Here is a tiny trained network, its code and every weight. The questions are about switching its units off for an input and a target symbol, where a switched-off unit gives its printed mean instead of its output.

import numpy as np


def w(rows, s, z=0):
    codes = np.array(rows[::2]) - 128.0
    scale = np.full(codes.shape[1], s)
    scale[-1] = z or s
    return codes * scale


def norm(h):
    return h / np.sqrt((h * h).mean(-1, keepdims=True) + 1e-5)


def f(y):
    return y / 2 * (1 + np.tanh(0.7978845608 * (y + 0.044715 * y**3)))


def softmax(a):
    e = np.exp(a - a.max(-1, keepdims=True))
    return e / e.sum(-1, keepdims=True)


def log_softmax(a):
    a = a - a.max(-1, keepdims=True)
    return a - np.log(np.exp(a).sum(-1, keepdims=True))


def net(x, mask):
    ids = ['ΠΦαεθλμτψω'.index(c) for c in x.split()]
    T = len(ids)
    res = E[ids] + P[:T]
    q, k, v = (norm(res) @ M[0].T for M in (Q, K, V))
    z = softmax(np.where(np.tri(T) > 0, q @ k.T / 4**0.5, -1e9)) @ v
    res = res + np.where(mask[0], z, O[0][:, -1]) @ O[0][:, :-1]
    y = f(norm(res) @ A[0][:, :-1].T + A[0][:, -1])
    res = res + np.where(mask[1:17], y, B[0][:, -1]) @ B[0][:, :-1]
    return log_softmax(norm(res)[-1] @ U[:, :-1].T + U[:, -1])


Q, K, V, O, A, B = {}, {}, {}, {}, {}, {}
E = w([
[164,200,195,143],'Π',
[65,197,188,113],'Φ',
[85,119,212,99],'α',
[192,176,209,83],'ε',
[75,108,118,255],'θ',
[79,112,160,242],'λ',
[92,159,208,60],'μ',
[169,103,216,65],'τ',
[108,205,190,63],'ψ',
[156,150,222,66],'ω',
],0.0085)
P = w([
[107,124,195,105],'0',
[109,89,99,128],'1',
[158,126,249,213],'2',
[84,132,155,118],'3',
[157,133,80,126],'4',
[116,118,243,212],'5',
[70,143,147,112],'6',
[114,77,26,109],'7',
[104,117,252,182],'8',
[66,147,154,99],'9',
[166,131,44,118],'10',
[146,196,152,138],'11',
[41,165,133,92],'12',
],0.016)
Q[0] = w([
[113,36,17,99],'head 0',
[254,220,76,114],'head 0',
[207,145,65,145],'head 0',
[144,68,246,151],'head 0',
],0.0062)
K[0] = w([
[144,161,74,124],'head 0',
[62,52,57,128],'head 0',
[159,88,6,86],'head 0',
[80,144,172,134],'head 0',
],0.012)
V[0] = w([
[73,78,129,158],'head 0',
[81,189,94,125],'head 0',
[186,71,107,145],'head 0',
[174,250,106,132],'head 0',
],0.011)
O[0] = w([
[105,156,90,151,167],'head 0',
[198,26,176,254,65],'head 0',
[7,165,189,115,2],'head 0',
[202,134,220,86,18],'head 0',
],0.0079,0.004)
A[0] = w([
[137,66,14,114,69],'neuron 0',
[176,81,167,109,74],'neuron 1',
[180,89,127,229,105],'neuron 2',
[106,88,45,213,151],'neuron 3',
[113,29,120,78,128],'neuron 4',
[137,184,143,99,91],'neuron 5',
[90,133,206,165,168],'neuron 6',
[254,87,119,145,2],'neuron 7',
[213,74,89,154,163],'neuron 8',
[161,133,162,102,120],'neuron 9',
[135,175,169,171,96],'neuron 10',
[131,127,99,105,135],'neuron 11',
[216,201,78,102,102],'neuron 12',
[231,127,159,246,63],'neuron 13',
[143,130,139,93,89],'neuron 14',
[106,162,141,115,114],'neuron 15',
],0.014,0.0081)
B[0] = w([
[213,138,85,152,201],'neuron 0',
[85,133,74,161,131],'neuron 1',
[155,255,162,127,159],'neuron 2',
[172,32,106,115,202],'neuron 3',
[80,165,172,123,172],'neuron 4',
[172,150,113,118,166],'neuron 5',
[122,115,85,194,255],'neuron 6',
[56,161,11,162,137],'neuron 7',
[125,144,213,151,164],'neuron 8',
[127,140,86,126,152],'neuron 9',
[126,178,96,154,172],'neuron 10',
[126,159,140,131,152],'neuron 11',
[84,110,203,111,168],'neuron 12',
[78,248,99,162,181],'neuron 13',
[127,113,114,129,127],'neuron 14',
[175,132,118,151,170],'neuron 15',
],0.0098,0.0068)
U = w([
[157,193,153,205,55],'Π',
[104,162,138,181,105],'Φ',
[51,85,249,146,221],'α',
[206,73,254,141,253],'ε',
[136,51,75,114,132],'θ',
[103,48,109,122,151],'λ',
[80,126,2,60,56],'μ',
[80,72,186,66,175],'τ',
[164,115,74,101,30],'ψ',
[165,113,123,74,76],'ω',
],0.0092,0.0034)

Each question gives the input, a string of symbols that net reads in full, and the target symbol t.
The units are the heads (4 rows each of Q, K, V and O) and the neurons (one row each of A and B). Each row of codes is followed by its name. A weight is (code - 128) times the scale printed after its matrix; where a second scale follows, it is the last column's (O, A, B and U).
mask holds one flag per unit, heads first, then neurons. A switched-off unit (its flag False) gives its mean, the last column of its rows in O or B, instead of its output. The means were averaged over made-up inputs and are rounded, as every weight is.
A unit's drop is (log p(t) with every unit on - log p(t) with that unit switched off) / (log p(t) with every unit on - log p(t) with every unit switched off).
The circuit of an input: a set's keep is (log p(t) with only the set's units on - log p(t) with every unit switched off) / (log p(t) with every unit on - log p(t) with every unit switched off). Starting from the 12 units with the biggest drops (on a tie, the unit counted first), units are removed one at a time, each time the one whose removal leaves the highest keep (on an exact tie, the one counted first), for as long as the keep stays at least 0.8.
units of the circuit, in order: the units of the circuit, biggest drop first
most important unit: the unit with the biggest drop
top k neurons: the k neurons with the biggest drops, biggest first
drop when u is switched off: that unit's drop, to one decimal
input μ μ μ α ω μ μ Π τ τ Φ, target α: units of the circuit, in order : (neuron 12; head 0)
input ψ Φ μ ε, target ε: top 3 neurons : (neuron 13; neuron 12; neuron 7)
input τ Π μ ω α, target α: units of the circuit, in order : (head 0; neuron 12; neuron 0)
input τ μ α α ψ Φ α μ λ ε ε, target ε: most important unit : neuron 8
input ω ω τ μ ω τ Φ μ μ ε λ, target ε: units of the circuit, in order : (neuron 3; neuron 8; neuron 6)
input Π τ θ λ μ Π ω α, target ε: units of the circuit, in order : (neuron 8; head 0)
input ε Φ α Φ τ, target Π: units of the circuit, in order : (head 0; neuron 8; neuron 7; neuron 2)
input ε Π τ τ τ Π ψ Π ε ε ω, target α: units of the circuit, in order : (neuron 12; head 0)
input τ τ θ μ Φ τ λ ω, target Π: units of the circuit, in order : (head 0; neuron 8; neuron 7)
input τ τ μ μ Π λ ε μ, target α: units of the circuit, in order : (head 0; neuron 4)
input τ λ λ Π ε ψ ε Φ Φ τ Φ, target Π: units of the circuit, in order : (head 0; neuron 13; neuron 8)
input τ μ λ θ μ ψ τ μ τ τ Φ, target ε: top 3 neurons : (neuron 8; neuron 3; neuron 12)
input μ μ μ α Φ ψ Π Φ Π Π ε, target Π: units of the circuit, in order : (head 0; neuron 2)
input α τ λ ε Φ μ μ Φ, target Π: top 2 neurons : (neuron 8; neuron 7)
input τ μ τ τ τ, target ε: top 3 neurons : (neuron 12; neuron 8; neuron 0)
input μ ω τ α μ θ τ Φ τ μ α, target Π: units of the circuit, in order : (neuron 8)
input μ τ Φ μ Φ α μ ψ, target Π: units of the circuit, in order : (head 0; neuron 8; neuron 7)
input τ μ τ μ τ μ Φ Π θ λ μ, target α: units of the circuit, in order : (head 0; neuron 12)
input μ α Π τ μ τ ε Π ω ω α, target α: units of the circuit, in order : (head 0; neuron 4)
input ε τ α Π Π α μ τ, target α: top 2 neurons : (neuron 4; neuron 8)
input Φ ε τ μ μ Π θ τ, target ε: top 2 neurons : (neuron 8; neuron 0)
input ψ μ ε μ Φ μ ω θ, target Π: top 3 neurons : (neuron 2; neuron 8; neuron 13)
input α ω ω λ Π λ ε Π μ Π ψ, target α: top 2 neurons : (neuron 12; neuron 0)
input τ ε τ ε Φ ψ μ α, target Π: top 3 neurons : (neuron 8; neuron 7; neuron 0)
input ω α μ μ Π ψ λ Φ, target α: top 2 neurons : (neuron 4; neuron 8)
input τ τ ψ Φ μ μ λ ψ, target ε: top neuron : (neuron 8)
input θ Π α μ μ τ ψ ψ, target ε: top 2 neurons : (neuron 8; neuron 0)
input ε Π λ τ μ Π ψ μ λ μ α, target ε: drop when neuron 8 is switched off : 0.4
input α τ λ μ ω, target μ: drop when neuron 7 is switched off : 0.0
